Below is a small trained network, with its code and all its weights. Each question gives an input and a class and asks what happens when units are switched off, that is, made to give their printed mean instead of their output.

import numpy as np


def w(rows, s, z=0):
    codes = np.array(rows[::2]) - 128.0
    scale = np.full(codes.shape[1], s)
    scale[-1] = z or s
    return codes * scale


def norm(h):
    return h / np.sqrt((h * h).mean(-1, keepdims=True) + 1e-5)


def f(y):
    return np.maximum(y, 0)


def log_softmax(a):
    a = a - a.max(-1, keepdims=True)
    return a - np.log(np.exp(a).sum(-1, keepdims=True))


def net(x, mask):
    res = np.array(x, float).reshape(1, 6) / 4 @ E
    u = 0
    for l in range(3):
        y = f(norm(res) @ A[l][:, :-1].T + A[l][:, -1])
        res = res + np.where(mask[u : u + 10], y, B[l][:, -1]) @ B[l][:, :-1]
        u += 10
    return log_softmax(norm(res)[-1] @ U[:, :-1].T + U[:, -1])


A, B = {}, {}
E = w([
[42,128,238,179,198],'x0',
[28,1,18,159,189],'x1',
[124,113,136,118,114],'x2',
[104,149,128,240,10],'x3',
[225,36,171,192,147],'x4',
[129,124,131,125,126],'x5',
],0.0083)
A[0] = w([
[118,131,120,155,114,20],'L0N0',
[113,75,106,68,194,57],'L0N1',
[165,87,5,107,88,69],'L0N2',
[62,57,47,170,145,2],'L0N3',
[31,158,75,99,118,36],'L0N4',
[172,62,116,185,157,45],'L0N5',
[79,148,104,116,124,51],'L0N6',
[79,95,103,200,60,33],'L0N7',
[35,89,178,161,165,26],'L0N8',
[153,44,141,151,117,66],'L0N9',
],0.027,0.0056)
B[0] = w([
[140,132,106,172,119,139],'L0N0',
[179,176,60,163,159,194],'L0N1',
[92,86,219,160,198,248],'L0N2',
[32,249,135,44,106,231],'L0N3',
[143,29,92,88,69,195],'L0N4',
[136,64,108,70,74,199],'L0N5',
[136,82,113,107,100,157],'L0N6',
[176,166,41,254,128,215],'L0N7',
[95,84,218,162,189,192],'L0N8',
[132,73,99,104,78,192],'L0N9',
],0.039,0.015)
A[1] = w([
[145,72,112,91,78,97],'L1N0',
[207,223,235,102,19,195],'L1N1',
[131,109,127,110,107,47],'L1N2',
[209,161,47,123,218,151],'L1N3',
[137,131,192,134,149,72],'L1N4',
[77,53,171,126,112,179],'L1N5',
[104,120,188,146,141,69],'L1N6',
[102,112,253,177,170,37],'L1N7',
[163,90,129,88,69,4],'L1N8',
[131,112,118,76,180,168],'L1N9',
],0.026,0.003)
B[1] = w([
[148,81,85,97,97,199],'L1N0',
[4,232,77,63,162,224],'L1N1',
[140,127,99,118,110,149],'L1N2',
[123,149,100,244,80,186],'L1N3',
[154,121,114,125,185,177],'L1N4',
[190,91,120,89,202,243],'L1N5',
[163,125,140,113,178,184],'L1N6',
[183,127,160,138,232,247],'L1N7',
[146,101,78,68,97,184],'L1N8',
[95,86,144,206,91,177],'L1N9',
],0.036,0.015)
A[2] = w([
[149,66,196,91,26,56],'L2N0',
[140,140,178,127,104,116],'L2N1',
[54,170,192,74,111,46],'L2N2',
[132,93,252,117,151,47],'L2N3',
[96,141,171,98,106,103],'L2N4',
[82,183,160,74,108,65],'L2N5',
[138,128,183,113,129,90],'L2N6',
[147,141,155,119,117,84],'L2N7',
[169,176,116,202,103,88],'L2N8',
[191,195,118,74,130,2],'L2N9',
],0.027,0.0032)
B[2] = w([
[218,92,36,43,94,190],'L2N0',
[115,162,122,105,126,128],'L2N1',
[184,248,117,89,151,254],'L2N2',
[252,133,127,140,173,240],'L2N3',
[130,163,73,127,141,171],'L2N4',
[151,205,84,110,129,242],'L2N5',
[154,133,114,158,135,154],'L2N6',
[143,135,133,116,133,128],'L2N7',
[145,161,105,252,62,229],'L2N8',
[16,98,106,107,147,164],'L2N9',
],0.032,0.0082)
U = w([
[136,122,108,140,139,251],'0',
[134,72,201,153,224,101],'1',
[38,196,133,73,126,91],'2',
[140,21,108,72,45,94],'3',
[105,112,132,242,76,85],'4',
[155,122,115,134,132,182],'5',
[146,145,250,89,47,2],'6',
],0.013,0.0099)

Each question gives the input, the list of numbers given to net, and the class t.
The units are the neurons (one row each of A and B). Each row of codes is followed by its name. A weight is (code - 128) times the scale printed after its matrix; where a second scale follows, it is the last column's (A, B and U).
mask holds one flag per neuron, layer by layer. A switched-off neuron (its flag False) gives its mean, the last column of its row in B, instead of its output. The means were averaged over made-up inputs and are rounded, as every weight is.
A unit's drop is (log p(t) with every unit on - log p(t) with that unit switched off) / (log p(t) with every unit on - log p(t) with every unit switched off).
The circuit of an input: a set's keep is (log p(t) with only the set's units on - log p(t) with every unit switched off) / (log p(t) with every unit on - log p(t) with every unit switched off). Starting from the 12 units with the biggest drops (on a tie, the unit counted first), units are removed one at a time, each time the one whose removal leaves the highest keep (on an exact tie, the one counted first), for as long as the keep stays at least 0.8.
circuit, biggest first: the units of the circuit, biggest drop first
top k neurons: the k neurons with the biggest drops, biggest first
k most important neurons of layer l: the k neurons of layer l with the biggest drops, biggest first
input [-7,-1,4,-1,-5,-5], class 1: circuit, biggest first	(L0N2)
input [1,-1,5,-8,-6,3], class 4: 3 most important neurons of layer 0	(L0N1 L0N5 L0N9)
input [4,-8,4,7,-4,-1], class 2: top 2 neurons	(L0N2 L0N8)
input [-4,-3,4,-7,-6,-2], class 4: top 4 neurons	(L0N1 L1N3 L0N5 L0N9)
input [5,5,-3,-4,-6,-2], class 3: top 2 neurons	(L0N4 L0N2)
input [0,-6,3,-2,4,5], class 2: top 2 neurons	(L0N2 L0N7)
input [-1,-1,-4,6,5,-5], class 4: top 2 neurons	(L0N7 L0N4)
input [8,6,0,0,2,-7], class 1: top 3 neurons	(L0N8 L1N1 L1N7)
input [8,-7,-3,0,-8,2], class 1: top 4 neurons	(L0N3 L0N5 L0N9 L1N7)
input [-2,-5,3,-7,-7,7], class 3: circuit, biggest first	(L0N3 L0N7 L0N2 L1N0)
input [5,2,1,-3,-1,4], class 1: top 2 neurons	(L0N8 L0N7)
input [7,2,-4,8,-2,2], class 4: circuit, biggest first	(L0N7 L2N8)
input [8,-7,-5,-5,3,5], class 1: circuit, biggest first	(L0N3 L0N7 L0N1)
input [0,7,-2,7,-2,5], class 2: circuit, biggest first	(L0N3)
input [5,8,4,-1,2,-8], class 2: 2 most important neurons of layer 0	(L0N3 L0N2)
input [0,7,-4,-2,-2,-2], class 2: 2 most important neurons of layer 0	(L0N3 L0N1)
input [6,-7,-6,-1,5,-1], class 2: circuit, biggest first	(L0N2 L1N1 L0N7)
input [-6,3,-5,-1,-7,-4], class 3: top 3 neurons	(L0N4 L0N6 L0N8)
input [2,-6,1,-6,2,-3], class 2: circuit, biggest first	(L0N2 L0N7 L1N1 L0N4)
input [5,-7,-3,-1,2,-5], class 2: circuit, biggest first	(L0N2 L1N1 L0N7)
input [7,5,3,-3,-5,-3], class 1: top neuron	(L0N8)
input [5,8,3,-7,2,7], class 2: 3 most important neurons of layer 0	(L0N3 L0N2 L0N7)
input [-8,1,4,-4,-7,7], class 1: top 2 neurons	(L0N2 L0N5)
input [-5,-6,-1,-4,-3,-6], class 2: top 4 neurons	(L0N2 L0N8 L0N7 L1N1)
